Here is a tiny trained network, its code and every weight. The questions are about switching its units off for an input and a class, where a switched-off unit gives its printed mean instead of its output.

import numpy as np


def w(rows, s, z=0):
    codes = np.array(rows[::2]) - 128.0
    scale = np.full(codes.shape[1], s)
    scale[-1] = z or s
    return codes * scale


def f(y):
    return y / 2 * (1 + np.tanh(0.7978845608 * (y + 0.044715 * y**3)))


def log_softmax(a):
    a = a - a.max(-1, keepdims=True)
    return a - np.log(np.exp(a).sum(-1, keepdims=True))


def net(x, mask):
    res = np.array(x, float).reshape(1, 2) / 4 @ E
    y = f(res @ A[0][:, :-1].T + A[0][:, -1])
    res = res + np.where(mask, y, B[0][:, -1]) @ B[0][:, :-1]
    return log_softmax(res[-1] @ U[:, :-1].T + U[:, -1])


A, B = {}, {}
E = w([
[3,169,202],'x0',
[125,206,33],'x1',
],0.014)
A[0] = w([
[233,95,114,234],'neuron 1',
[205,73,191,207],'neuron 2',
[172,152,67,161],'neuron 3',
[85,117,55,140],'neuron 4',
[74,89,251,158],'neuron 5',
[222,142,99,254],'neuron 6',
[72,252,61,177],'neuron 7',
[97,77,241,215],'neuron 8',
],0.012,0.0058)
B[0] = w([
[74,105,79,235],'neuron 1',
[10,101,136,208],'neuron 2',
[170,167,61,199],'neuron 3',
[143,90,122,162],'neuron 4',
[85,187,167,254],'neuron 5',
[121,71,106,232],'neuron 6',
[226,54,197,237],'neuron 7',
[14,227,226,249],'neuron 8',
],0.014,0.015)
U = w([
[133,107,4,152],'0',
[105,65,112,12],'1',
[201,63,129,213],'2',
[173,174,84,3],'3',
[112,202,152,156],'4',
],0.018,0.006)

Each question gives the input, the list of numbers given to net, and the class t.
The units are the neurons (one row each of A and B). Each row of codes is followed by its name. A weight is (code - 128) times the scale printed after its matrix; where a second scale follows, it is the last column's (A, B and U).
mask holds one flag per neuron, in row order. A switched-off neuron (its flag False) gives its mean, the last column of its row in B, instead of its output. The means were averaged over made-up inputs and are rounded, as every weight is.
A unit's drop is (log p(t) with every unit on - log p(t) with that unit switched off) / (log p(t) with every unit on - log p(t) with every unit switched off).
The circuit of an input: a set's keep is (log p(t) with only the set's units on - log p(t) with every unit switched off) / (log p(t) with every unit on - log p(t) with every unit switched off). Starting from all 8 units, units are removed one at a time, each time the one whose removal leaves the highest keep (on an exact tie, the one counted first), for as long as the keep stays at least 0.8.
units of the circuit, in order: the units of the circuit, biggest drop first
unit that matters most: the unit with the biggest drop
top k neurons: the k neurons with the biggest drops, biggest first
drop when u is switched off: that unit's drop, to one decimal
input [-5,7], class 0: unit that matters most : neuron 3
input [4,3], class 2: units of the circuit, in order : [neuron 8; neuron 7]
input [-4,7], class 0: top 3 neurons : [neuron 3; neuron 1; neuron 6]
input [5,3], class 2: units of the circuit, in order : [neuron 7; neuron 8]
input [-5,8], class 0: top 2 neurons : [neuron 3; neuron 1]
input [-1,-1], class 1: top 4 neurons : [neuron 8; neuron 5; neuron 3; neuron 7]
input [-4,-8], class 4: top 3 neurons : [neuron 8; neuron 7; neuron 5]
input [-3,6], class 2: top 2 neurons : [neuron 7; neuron 2]
input [-1,0], class 0: drop when neuron 8 is switched off : 0.6
input [-2,0], class 0: drop when neuron 7 is switched off : 0.2
input [-5,4], class 0: drop when neuron 5 is switched off : 0.0
